Below is a small trained network, with its code and all its weights. Each question gives an input and a target symbol and asks what happens when units are switched off, that is, made to give their printed mean instead of their output.

import numpy as np


def w(rows, s, z=0):
    codes = np.array(rows[::2]) - 128.0
    scale = np.full(codes.shape[1], s)
    scale[-1] = z or s
    return codes * scale


def norm(h):
    return h / np.sqrt((h * h).mean(-1, keepdims=True) + 1e-5)


def f(y):
    return np.maximum(y, 0)


def softmax(a):
    e = np.exp(a - a.max(-1, keepdims=True))
    return e / e.sum(-1, keepdims=True)


def log_softmax(a):
    a = a - a.max(-1, keepdims=True)
    return a - np.log(np.exp(a).sum(-1, keepdims=True))


def net(x, mask):
    ids = ['βηθτψω'.index(c) for c in x.split()]
    T = len(ids)
    res = E[ids] + P[:T]
    u = 0
    for l in range(2):
        q, k, v = (norm(res) @ M[l].T for M in (Q, K, V))
        z = softmax(np.where(np.tri(T) > 0, q @ k.T / 2**0.5, -1e9)) @ v
        res = res + np.where(mask[u], z, O[l][:, -1]) @ O[l][:, :-1]
        u += 1
        y = f(norm(res) @ A[l][:, :-1].T + A[l][:, -1])
        res = res + np.where(mask[u : u + 4], y, B[l][:, -1]) @ B[l][:, :-1]
        u += 4
    return log_softmax(norm(res)[-1] @ U[:, :-1].T + U[:, -1])


Q, K, V, O, A, B = {}, {}, {}, {}, {}, {}
E = w([
[143,144,167,162,171,114,116],'β',
[133,114,200,102,179,197,91],'η',
[2,137,167,171,120,98,86],'θ',
[190,131,123,153,184,127,141],'τ',
[154,145,157,111,181,154,133],'ψ',
[142,175,137,180,186,157,140],'ω',
],0.0088)
P = w([
[167,43,85,159,44,146,94],'0',
[108,180,201,175,186,160,75],'1',
[108,122,14,110,117,184,114],'2',
[102,167,186,109,173,111,123],'3',
[94,143,7,124,101,174,116],'4',
[93,175,182,116,126,82,113],'5',
[91,149,3,118,98,189,141],'6',
[118,162,174,118,112,61,120],'7',
[84,154,5,125,92,194,142],'8',
[126,151,190,87,100,43,116],'9',
],0.0061)
Q[0] = w([
[54,128,96,191,152,208,37],'0.h0',
[132,160,2,234,156,202,123],'0.h0',
],0.0058)
K[0] = w([
[126,42,144,189,1,131,64],'0.h0',
[177,23,142,175,77,114,175],'0.h0',
],0.0054)
V[0] = w([
[72,81,101,109,127,73,108],'0.h0',
[216,117,92,56,175,87,254],'0.h0',
],0.0034)
O[0] = w([
[253,65,49,61,143,90,46,143],'0.h0',
[68,136,151,178,113,151,45,2],'0.h0',
],0.0075,0.0056)
A[0] = w([
[122,107,120,163,97,254,46,52],'0.n0',
[108,121,226,131,123,199,75,3],'0.n1',
[92,75,43,74,21,101,118,241],'0.n2',
[73,75,128,78,39,129,154,244],'0.n3',
],0.0048,0.0015)
B[0] = w([
[141,167,4,73,77,156,78,160],'0.n0',
[40,178,211,173,190,52,156,161],'0.n1',
[252,108,51,103,217,222,194,253],'0.n2',
[247,187,174,127,164,81,75,221],'0.n3',
],0.0047,0.0033)
Q[1] = w([
[139,176,197,131,163,78,94],'1.h0',
[136,120,10,106,169,253,125],'1.h0',
],0.0071)
K[1] = w([
[91,157,122,152,161,4,224],'1.h0',
[225,78,126,254,13,254,41],'1.h0',
],0.0047)
V[1] = w([
[128,253,88,47,134,179,55],'1.h0',
[205,85,201,50,110,138,67],'1.h0',
],0.005)
O[1] = w([
[253,188,135,94,108,105,37,247],'1.h0',
[141,181,83,52,44,124,235,169],'1.h0',
],0.0077,0.0014)
A[1] = w([
[87,142,73,132,2,215,107,124],'1.n0',
[124,118,187,161,201,75,112,197],'1.n1',
[212,106,137,105,167,151,177,149],'1.n2',
[172,144,156,145,187,171,144,250],'1.n3',
],0.006,0.0013)
B[1] = w([
[84,101,174,136,23,40,126,142],'1.n0',
[198,167,144,44,72,1,236,254],'1.n1',
[25,52,160,179,167,88,20,223],'1.n2',
[37,137,178,158,153,77,109,219],'1.n3',
],0.0063,0.0052)
U = w([
[32,81,101,168,104,208,237,134],'β',
[52,127,55,194,38,117,43,21],'η',
[227,192,126,49,65,77,210,150],'θ',
[40,134,208,210,253,101,91,83],'τ',
[230,210,110,181,158,207,31,247],'ψ',
[192,44,15,88,230,155,124,151],'ω',
],0.0058,0.0011)

Each question gives the input, a string of symbols that net reads in full, and the target symbol t.
The units are the heads (2 rows each of Q, K, V and O) and the neurons (one row each of A and B). Each row of codes is followed by its name. A weight is (code - 128) times the scale printed after its matrix; where a second scale follows, it is the last column's (O, A, B and U).
mask holds one flag per unit, layer by layer, with each layer's heads first. A switched-off unit (its flag False) gives its mean, the last column of its rows in O or B, instead of its output. The means were averaged over made-up inputs and are rounded, as every weight is.
A unit's drop is (log p(t) with every unit on - log p(t) with that unit switched off) / (log p(t) with every unit on - log p(t) with every unit switched off).
The circuit of an input: a set's keep is (log p(t) with only the set's units on - log p(t) with every unit switched off) / (log p(t) with every unit on - log p(t) with every unit switched off). Starting from all 10 units, units are removed one at a time, each time the one whose removal leaves the highest keep (on an exact tie, the one counted first), for as long as the keep stays at least 0.8.
circuit, biggest first: the units of the circuit, biggest drop first
k most important neurons: the k neurons with the biggest drops, biggest first
k most important neurons of layer l: the k neurons of layer l with the biggest drops, biggest first
drop of u: that unit's drop, to one decimal
input ω θ θ ω τ ψ ψ, target τ: circuit, biggest first : 0.h0; 1.h0
input ψ θ η, target ψ: circuit, biggest first : 0.n0; 0.h0; 1.h0; 1.n1
input τ η η β τ θ β, target η: circuit, biggest first : 0.h0; 0.n0; 1.n0
input τ ψ θ θ θ θ θ η ω, target η: most important neuron of layer 0 : 0.n0
input ω ψ θ θ τ θ β, target τ: circuit, biggest first : 1.h0; 0.h0
input θ β θ β β τ β ω, target τ: 2 most important neurons of layer 1 : 1.n3; 1.n2
input β θ θ θ η ψ θ θ θ, target β: circuit, biggest first : 1.h0; 0.n2; 0.h0
input ψ ω ψ θ τ, target ψ: 2 most important neurons of layer 0 : 0.n0; 0.n1
input θ θ θ τ θ η ψ θ, target θ: 2 most important neurons of layer 1 : 1.n2; 1.n3
input θ τ η β θ ω, target τ: 2 most important neurons of layer 1 : 1.n2; 1.n3
input ψ β θ, target ψ: 2 most important neurons : 0.n0; 0.n1
input β θ ψ ψ η, target β: circuit, biggest first : 1.h0; 0.h0
input θ β θ β θ θ τ η, target τ: 2 most important neurons : 1.n2; 1.n3
input ω η β ψ, target τ: most important neuron : 1.n3
input τ θ ω β η, target η: 2 most important neurons : 0.n0; 1.n0
input θ β β θ β ψ θ, target ω: 2 most important neurons of layer 1 : 1.n1; 1.n2
input β η θ β θ θ β, target β: drop of 1.h0 : 0.7
input τ β τ, target η: drop of 0.n2 : 0.1
input θ θ θ θ β ψ β, target ω: drop of 0.h0 : 1.2
input β β τ, target β: drop of 1.n1 : 0.0
input θ ψ β τ, target τ: circuit, biggest first : 1.n2
